Each row has a name. Each question is about the rows just above it.

j352: [ 5.72  5.47  5.39  5.82  2.96  5.48  5.54  5.40 -3.75 -3.87  5.19 -3.15
 -3.16  5.54 -3.16 -3.01  5.76 -5.22 -3.72  2.17 -3.25  4.46 -3.56 -3.16
 -3.76  5.16]
j377: [ 2.04  3.22 -5.43 -3.70 -7.91 -5.23 -4.60 -5.91  7.92  7.89 -6.18  7.97
  7.91 -3.93  7.95 -4.36 -4.81 -1.26  7.94 -7.93 -3.86 -7.27  7.96 -3.87
  7.96 -5.15]
j139: [-3.86 -5.67 -5.46 -3.59 -8.01 -5.26 -4.61 -5.87  7.71  7.78 -6.23  7.94
  7.78 -3.92  7.87 -4.52 -4.74 -1.43  7.79 -8.03 -3.84 -7.33  7.80 -4.01
  7.81 -5.26]
j618: [-4.63 -2.96 -3.30 -4.86  1.93 -3.08 -3.94 -3.05 -2.57 -2.49 -2.16 -3.03
 -3.26 -4.52 -3.16  6.13 -3.99  5.66 -2.66  2.86  5.73 -0.65 -2.68  6.16
 -2.52 -3.30]
j790: [ 2.03  3.22  2.92  1.80  5.01  3.29  2.58  2.92 -3.82 -4.23  3.74 -4.22
 -4.12  2.11 -4.18  3.05  2.48  0.62 -4.13  5.06  1.88  4.29 -3.88  2.87
 -4.02  3.00]
j146: [-2.68 -4.51 -4.11 -2.49 -7.38 -4.19 -3.34 -4.54  7.68  7.63 -5.11  7.56
  7.73 -2.63  7.66 -4.86 -3.59 -1.69  7.68 -7.52 -3.86 -7.28  7.96 -3.87
  7.96 -3.79]
After [2.03 3.22], its row goes on with  [ 2.92  1.80  5.01  3.29  2.58  2.92 -3.82 -4.23  3.74 -4.22 -4.12  2.11
 -4.18  3.05  2.48  0.62 -4.13  5.06  1.88  4.29 -3.88  2.87 -4.02  3.00]
The rest of the row after [-3.86 -7.27  7.96 -3.87  7.96]:  [-5.15]

j131: [-4.62  0.24 -3.71 -2.10  3.12 -0.88 -1.42  1.30 -4.89  4.17 -2.49 -3.10
  1.00  3.84 -3.49]
j254: [ 5.10  4.04 -1.85  5.79 -1.19 -5.43 -3.12  0.63  2.13 -4.94 -6.06 -4.77
  5.54 -5.32 -4.03]
j619: [-0.04 -2.29  1.71 -2.00 -1.95  1.99  1.77 -2.67  0.38 -0.54 -1.98 -1.22
  1.81 -1.33 -1.00]
j152: [ 5.10  4.04 -1.85  5.79 -1.19 -5.43  1.77 -2.66  2.12 -2.78  2.87  3.02
 -4.03 -2.20  5.99]
j677: [ 2.45  1.74 -1.15  2.79 -1.32 -3.29 -3.12  0.63  2.12 -2.79  2.87  3.02
 -4.03 -1.73  3.05]
j562: [ 4.49 -1.82  4.95  0.81 -5.17  1.85  1.98 -3.46  5.41 -4.95  1.23  2.59
 -0.24 -5.01  3.17]
Go on from [ 5.41 -4.95] to the end of its row.  [ 1.23  2.59 -0.24 -5.01  3.17]
After [ 2.12 -2.79  2.87  3.02 -4.03], its row goes on with  [-1.73  3.05]
Go on from [-3.12  0.63  2.12] to the end of its row.  [-2.79  2.87  3.02 -4.03 -1.73  3.05]
Go on from [-2.79  2.87  3.02] to the end of its row.  [-4.03 -1.73  3.05]
Go on from [ 1.77 -2.67] to the end of its row.  [ 0.38 -0.54 -1.98 -1.22  1.81 -1.33 -1.00]

j177: [-5.89 -8.28 -7.27  1.15  4.74  6.50]
j453: [-0.90  2.71  3.67 -5.45 -5.06 -0.70]
j639: [ 4.83  1.07 -1.42  1.15 -4.68 -2.33]
j32: [ 4.84  1.07 -1.67  1.30 -5.05 -0.70]
j842: [-5.89 -8.28 -7.27  5.19  4.74  6.50]
Go on from [4.84 1.07] to the end of its row.  [-1.67  1.30 -5.05 -0.70]
The rest of the row after [ 4.83  1.07 -1.42  1.15 -4.68]:  [-2.33]
Go on from [-8.28 -7.27  5.19] to the end of its row.  [4.74 6.50]

